In the rows, zero is written as 128.
Here are made-up things, facts about them, and rows of numbers that follow some of those facts. Name the thing behind each unnamed row.

Facts:
trigrir | τ 863 | θ bunuflik sovek
pledos | τ 863 | θ brikli
skitror | τ 207 | θ godrum
liper | τ 543 | θ teni gruzozok
lasok | τ 226 | θ liper grostulur
truken | Ψ runun katir klokles | τ 226 | θ dotu
mobi | Ψ nesuk | τ 317 | θ bidru pere kloni
linal | τ 863 | θ driben
zaflon | τ 543
vasagru | τ 226 | θ teni
pedur | τ 317 | θ plipubro
ruso | τ 226 | θ drisul
trafa | τ 317 | θ nidre stiklum brarum
felus | Ψ klabrostes linal | τ 226
fedri | τ 398
klabrostes | τ 226 | θ fopos stibristi
fledun | τ 863
nuron | τ 863
deduk | τ 207 | θ zurik brefen
flaskiplol | τ 543 | θ klalek
zudum | τ 543 | θ zore
gesel | Ψ susa pofla fubi ruso fedri | τ 863
fuporer | τ 226 | θ driben brarum rilel
sovek | τ 317 | θ famizir
rifla | τ 207
voflok | τ 863 | θ posis
trogrolu | Ψ grodugras klastar | τ 207 | θ sadrom
botre | Ψ nuron bunuflik bido | τ 207
grodugras | τ 226 | θ susa kugre dogru
klela | τ 863
dritodi | Ψ liper fuporer | τ 525
brikor | τ 525 | θ runun drisul
klastar | τ 525 | θ famizir trigrir dogru
teni | τ 525 | θ grebis
pemo | τ 207 | θ driben famizir fuporer
stibristi | τ 543 | θ skamel
kistigo | τ 207
fluvi | Ψ zore kimul kloma zifak | τ 226
rabis | τ 398 | θ travam trogrolu
bogrusem | τ 525
driran | τ 226 | θ trali
kleskoston | τ 543
gikle | Ψ posis | τ 226 | θ kodron
stigom | τ 543 | θ bunuflik staflo fuporer
zapupos | τ 226 | θ pemo meka vabrile
puski | τ 525 | θ katir
kloni | τ 317 | θ dralan
flobru | τ 525 | θ gregrul
zofun | τ 543 | θ gero
zigrani | τ 317 | θ trosor stubo
manuk | τ 525 | θ vasagru timekim
kodron | τ 863
bilum | Ψ stabom klela | τ 226 | θ liper
gipibur | τ 226 | θ vosus
mifas | Ψ mogren zifak | τ 226
drigro | Ψ stigom nesuk | τ 398 | θ moros fupluk
topli | τ 226 | θ trigrir
driben | τ 398 | θ grebis
vaklus | τ 525 | θ lumal teni
gregrul | Ψ dotu zofun | τ 398 | θ stadram
tugris | τ 226 | θ vabrile
rilel | τ 398 | θ truflupor trigrir
pigrufla | τ 525 | θ grebis klazulem
fopos | τ 207 | θ grebis
ladatus | τ 525
nesuk | τ 317 | θ meka fedri rabis
zeflom | Ψ katir klokles viton flaskiplol | τ 226 | θ ladatus famizir redrik
graskan | Ψ nuron flugram | τ 543 | θ pere timekim
lidosto | τ 226 | θ mizem
pirabri | τ 525 | θ flobru timekim
stadram | Ψ naplur | τ 525 | θ teni linal
trali | τ 207
stabom | τ 226
statren | Ψ klela manuk | τ 317 | θ travam
kime | τ 226 | θ famizir stadram
lumal | τ 863
droskur | Ψ skitror klakle fedri | τ 525 | θ katir
klakle | τ 398 | θ vasagru zofun
brastuges | τ 398 | θ rifla
famizir | τ 226 | θ driben
kemusi | τ 525 | θ gibrumes
gibrumes | τ 543
dregese | Ψ bimim radrum zofun | τ 226 | θ pledos
lise | τ 398 | θ trigrir
dralan | Ψ gibrumes klastar tivon | τ 226 | θ liper droskur viton
flurem | τ 226
pasken | Ψ baflis zaflon | τ 398 | θ stubo kemusi sovek
soplo | τ 525 | θ noru
gruzozok | τ 317
klalek | τ 226
pladrugral | Ψ zigrani zapupos | τ 863 | θ meka grestal vabrile trigrir
drisul | τ 317 | θ meka grebis linal
mizem | τ 863 | θ skamel
grotru | τ 525
vosus | Ψ posis pabror | τ 398 | θ grebis
pere | τ 226
vekek | τ 317 | θ linal
skogra | τ 863 | θ kemusi raklal stadram
buklemel | Ψ posis ladatus trafa | τ 207 | θ pladrugral flobru
pofla | τ 226 | θ driben sovek
godrum | Ψ ruso lumal teni zapupos | τ 863
plakas | τ 525 | θ bogrusem bila
plozu | τ 525 | θ kistigo
braba | Ψ susa fezil gatu moros | τ 226 | θ runun katir
nidrir | τ 226
mogren | τ 226
susa | τ 317
moros | τ 525
drusu | Ψ pirabri | τ 543 | θ nidre
tinur | Ψ kimul | τ 543 | θ timekim
trosor | τ 543 | θ dogru skamel
grulera | τ 226 | θ famizir topli sovek
kugre | τ 525
skamel | Ψ gruzozok | τ 543
bunuflik | τ 398 | θ brikli
risto | Ψ reful | τ 543 | θ bunuflik fedri rilel
stiplek | τ 226 | θ meka drisul
metril | Ψ plipubro klokles kime | τ 398
stubo | τ 863 | θ kloni fuporer
purin | τ 207
zore | τ 226 | θ zapupos
staflo | Ψ raklal zaflon sovek zifak | τ 226 | θ trosor ladatus
sobris | Ψ pemo sadrom | τ 207 | θ puski
grebis | τ 207
brostes | τ 207 | θ risto sovek
flugram | τ 398 | θ stiplek
katir | τ 317
raklal | τ 543 | θ gregrul
bila | τ 226 | θ braba
truflupor | Ψ driben nuron pemo fezil purin | τ 207 | θ meka sovek
bovas | τ 226 | θ brostes
lalor | τ 863 | θ grestal
fifi | τ 525 | θ grestal grulera gesel
runun | τ 317 | θ trosor
brarum | τ 226 | θ grebis
vabrile | τ 543 | θ kime stiplek
noru | τ 207 | θ plozu brarum
stigun | Ψ klela lumal purin | τ 207
brikli | τ 543 | θ gruzozok
dralik | Ψ stabom fledun baflis | τ 207 | θ puski risto stadram
nidre | τ 207 | θ drisul pabror
gilo | Ψ klefa | τ 398
radrum | τ 317 | θ klazulem
tubok | τ 525
vorul | τ 226
vagram | τ 543
skeze | τ 863 | θ plipubro katir
grestal | Ψ mafla skeze | τ 398 | θ dotu
floso | Ψ mogren dotu stabom raklal grostulur gruzozok | τ 317 | θ flugram
zifak | τ 207 | θ mizem
travam | τ 226
skibrem | τ 207
viton | τ 863
klefa | τ 863 | θ skibrem lasok
dogru | τ 863 | θ katir stiplek
kimul | τ 226 | θ droskur grebis brikor
klokles | τ 525 | θ puski bido
pabror | τ 398
vesim | τ 317 | θ rilel
mafla | τ 207 | θ drigro lidosto
gero | Ψ pofla plakas grebis | τ 207 | θ rilel
geskom | τ 543 | θ brefen
klazulem | τ 317
gatu | τ 317
bimim | τ 207
zurik | τ 398
grusi | τ 207 | θ flugram
naplur | τ 398 | θ drisul
brumos | τ 543 | θ bufes
bredir | Ψ grotru radrum vaklus drisul | τ 863
stiklum | τ 226 | θ kimul zapupos
brefen | τ 207
dotu | τ 863
reful | τ 207 | θ mizem
bezes | τ 863 | θ bimim gruzozok
tivon | τ 863
plipubro | τ 863 | θ katir brarum
bido | τ 317
baflis | τ 398 | θ nidre bimim pere gruzozok
fupluk | Ψ grebis brikli | τ 226 | θ travam sadrom
posis | τ 863
timekim | τ 207 | θ bunuflik dotu
gremarun | τ 317 | θ truflupor
grene | τ 398 | θ fezil bovas
redrik | τ 226
fezil | τ 543 | θ drisul
bidru | τ 543 | θ sovek
vutril | τ 317 | θ lise pabror
meka | Ψ pofla brikli | τ 207
sadrom | τ 525
gaplosis | Ψ driben | τ 226
kloma | τ 525
fubi | τ 525 | θ flobru godrum lumal
druses | Ψ trosor pedur | τ 226 | θ bimim staflo flaskiplol
bufes | τ 543 | θ rifla puski brikli
troplus | Ψ vorul kleskoston grostulur purin | τ 226 | θ bunuflik kugre
grostulur | τ 543 | θ skamel

Some rows with their names:
[124 123 128 126 128 133 135 115 132 129 120 134 125 122 122 124 128 113
 138 126 126 125 135 123 128 132 131 123 129 124 131 127 113 134 128 127
 130 119 146 130 149]: pedur
[137 132 137 122 145 130 150 142 127 117 133 149 113 117 112 141 131 134
 131 128 132 130 132 137 115 118 117 129 142 134 134 127 129 145 117 126
 107 143 116 155 115]: gregrul
[122 129 106 141  87 125 101  91 108 145 147 196 107 134 154 140 113  80
 157 152 130 110 125 108 112 109 127 162 168 123  96 154 165 122  99 111
 118 104 106 131  91]: mizem
[126 128 124 130 132 128 126 122 130 133 115 129 135 125 135 122 125 128
 133 132 132 126 124 130 131 128 129 124 126 128 127 126 126 129 115 132
 131 125 126 129 126]: grene
[141 127 126 127 155 119 124 124 129 145  52 102 137 107 160 105 137 141
 151 132 140 124 124 167 136 104 135 105 120 131 130 130 125 123  83 144
 144 122 104 155  97]: nidre
[112 138 129 139 148 140  99 150 152 124 159 158 173 132 112 128 121 158
 125 142 146 121 106 160 131 144 126 132 123 137 129 105 108 148 125 149
 118 129 111 140 166]: trigrir
[120 128 125 125 116 128 125 127 122 131 133 100 124 143 136 124 121 124
 120 128 118 132 118 102 130 134 132 128 121 128 126 128 131 123 140 130
 139 127 134 112 129]: vorul
[150 134 132 127 133 125 153 150 127 105 167 104  96 146 150 138 148 126
 133 121 139 110  83 120 124 129 129 115 147 125 122 128  98 124 113 126
 101 152 134  74  94]: statren
[117 131 129 131 137 131 149 114 134 129 114 136 120 114 113 122 119 120
 129 128 130 130 127 111 133 142 123 117 124 127 137 115 114 143 107 128
 112 133 143 124 146]: bufes
[115 124 127 119 122 131 128 126 119 132 130 110 128 136 129 126 121 126
 116 131 117 141 128 102 123 127 130 130 119 131 124 127 140 132 149 132
 145 119 129 137 127]: kloma
[120 130 125 131 126 128 123 120 129 131 126 130 133 128 128 125 123 125
 127 130 130 129 125 120 132 131 129 128 125 126 128 124 129 130 122 129
 129 123 131 121 130]: skitror
[138 133 138 120 118 126 126 152 118 119 162  91 103 139 126 136 131 127
 123 114 126 126 116 131 134 120 130 134 132 122 128 135 131 114 146 121
 119 149 129 100 106]: godrum
[124 115 135 115 126 140 142 107 138 128 106 136 111 115 114 122 134  90
 154 118 123 117 144 121 125 127 136 112 133 117 134 132  87 136 142 123
 130 108 169 133 172]: skeze
[121 128 125 130 126 129 128 122 128 131 125 129 130 129 131 125 124 126
 127 131 128 129 124 118 131 132 128 126 125 128 127 126 127 130 123 129
 130 124 131 125 131]: geskom
[136 123 123 142 124 130 106 127 140 117 141 159 169 139 140 134 143 146
 129 133 132 124 138 155 123 130 134 136 133 130 124 128 131 117 140 132
 149 106 130 126 146]: linal
[114 123 129 112 129 132 139 127 118 128 134 115 127 136 130 127 126 129
 115 133 117 145 123  93 117 122 129 129 124 132 121 125 134 141 150 134
 145 119 129 148 115]: zaflon
[118 127 125 122 116 127 125 127 122 134 136 106 126 140 131 123 121 124
 116 128 121 134 120 103 131 134 132 129 119 126 123 129 134 126 145 129
 138 127 130 116 126]: kugre
[123 129 124 131 127 128 127 120 130 132 120 132 133 126 131 124 124 127
 128 131 130 128 124 123 130 132 128 125 126 128 127 124 127 131 119 129
 128 123 129 128 132]: zudum

Which thing is each row?
No name comes twice in this set of rows, the named rows included.
[129 128 124 134 132 126 125 121 133 129 116 136 140 126 135 125 130 133
 130 132 130 128 127 135 129 131 129 124 128 130 128 125 128 128 118 132
 134 119 125 127 129] | vekek
[134 104 131 104  91 115 143 129 128 144 127 132 114 127  97 117 138  91
 130 109 135 109 142  86 137 152 137 126 122 105 142 162  87 142 143 125
 140 123 176 144 172] | katir
[117 132 127 133 124 128 124 120 131 131 132 131 129 121 125 125 121 120
 127 128 135 133 126 127 135 133 128 127 124 125 129 121 129 131 118 127
 125 126 130 114 125] | fubi
[120 131 124 133 129 130 127 125 133 132 127 148 139 123 119 127 119 132
 125 134 132 127 131 125 130 139 124 130 125 131 133 121 126 137 113 134
 122 129 126 135 147] | stigom
[137 130 138 122 137 128 142 144 125 122 133 137 113 117 111 137 130 132
 129 123 128 130 138 139 120 116 121 132 135 132 135 132 130 138 125 125
 112 145 119 153 120] | dregese
[116 135 127 136 142 134 117 137 145 127 142 147 157 124 118 125 122 148
 125 138 142 125 115 145 132 142 125 125 123 133 131 109 113 143 115 142
 118 131 120 134 153] | rilel
[126 127 122 133 123 127 128 116 128 130 126 144 130 126 135 129 127 124
 129 132 129 128 131 120 128 130 127 132 132 128 127 127 134 127 116 126
 131 121 130 126 127] | klabrostes
[138 129 123 143 114 147  81 140 143 119 150 156 164 153 139 141 127 151
 138 136 118 110 134 168 123 133 138 144 139 135 132 127 132 104 148 142
 144 112 132 121 181] | pemo
[128 126 124 134 127 126 133 119 130 127 123 136 135 128 132 127 128 130
 125 130 127 131 131 123 129 136 127 126 127 128 131 125 129 127 121 128
 134 122 135 122 131] | gipibur
[131 133 142 118 151 135 152 143 122 120 117 143 114 106 104 139 124 140
 126 127 122 140 147 136 114 110 115 131 133 139 139 125 139 148 126 129
 110 145 114 178 120] | tinur
[113 126 128 130 133 149  69 157 151 119 191 174 194 154 128 138 136 159
 132 149 139 117 116 173 113 125 138 149 136 134 109 119 114 138 178 152
 150  97 115 159 169] | sovek
[114 139 125 138 145 128 146 121 136 130 118 142 132 113 111 123 111 136
 117 133 136 135 116 113 138 151 116 119 120 134 140 106 122 149  92 132
 101 145 123 120 138] | timekim

The same things again, as new rows of numbers:
Known rows:
[119 158 126 136 105 115 157 141 127 116 104 151]: godrum
[151 139  80 133 177 153  62 146 147  99 141 159]: teni
[141 118 113 117 135 142 119  95 131 101 142 132]: vasagru
[149 139  91 147 155 117  99 220 142  57 107 152]: grebis
[139 115 167 112 118  94 134 152 137 228 127 190]: droskur
[111 100 128  98 141  98 126 169 134 215 105 157]: katir
[132 114 133 125 133 128 113 108 127 120 136 116]: zore
[129 120 123 123 135 130 121 127 129 128 131 125]: radrum
[118 128 121 125 137 118 124 156 119  93 119 132]: klazulem
[121 142 161 144 116 143 128  91 153 124 115 126]: pasken
[117 143 130 144 113 118 154 120 128 111 105 150]: gilo
[118 132 150 132 134 150 132 173 147 130 145  93]: bidru
[132 125 137 124 154 149 122 164 149 135 141 123]: fuporer
[132 120 131 121 136 126 130 129 126 144 132 121]: grodugras
[113 122 114 124 132 119 135 147 125 122 108 127]: viton
[134 120 124 120 132 132 118 121 127 134 136 119]: stiklum
[131 122 128 120 132 130 125 129 124 131 135 122]: soplo
[135 109 123 110 118 137 133  94 128 103 147 130]: pledos

Which thing is each row?
No name comes twice in this set of rows, the named rows included.
[109 178 142 162 107 132 170 136 135 191 192 121] | truflupor
[134 130 160 149 129 128 125  34 134 124 103 135] | staflo
[132 121 132 127 123 124 106 129 123 164 142 113] | vabrile
[130 131 116 159  95 110  40 135 114 218 149  84] | stiplek
[133 147 130 153 100 101 177 169 137  90 100 151] | gesel
[125 131 139 137 100 144 156  81 150 117 138 143] | risto
[146 139  86 141 179 145  62 154 143 108 133 156] | fopos
[133 130 110 159 103 111  58 120 114 195 145  94] | naplur
[136  90 164  84 138  97 108 166 126 220 145 166] | puski
[118 103 102 113 132 131 140 107 150 208 116 135] | klokles

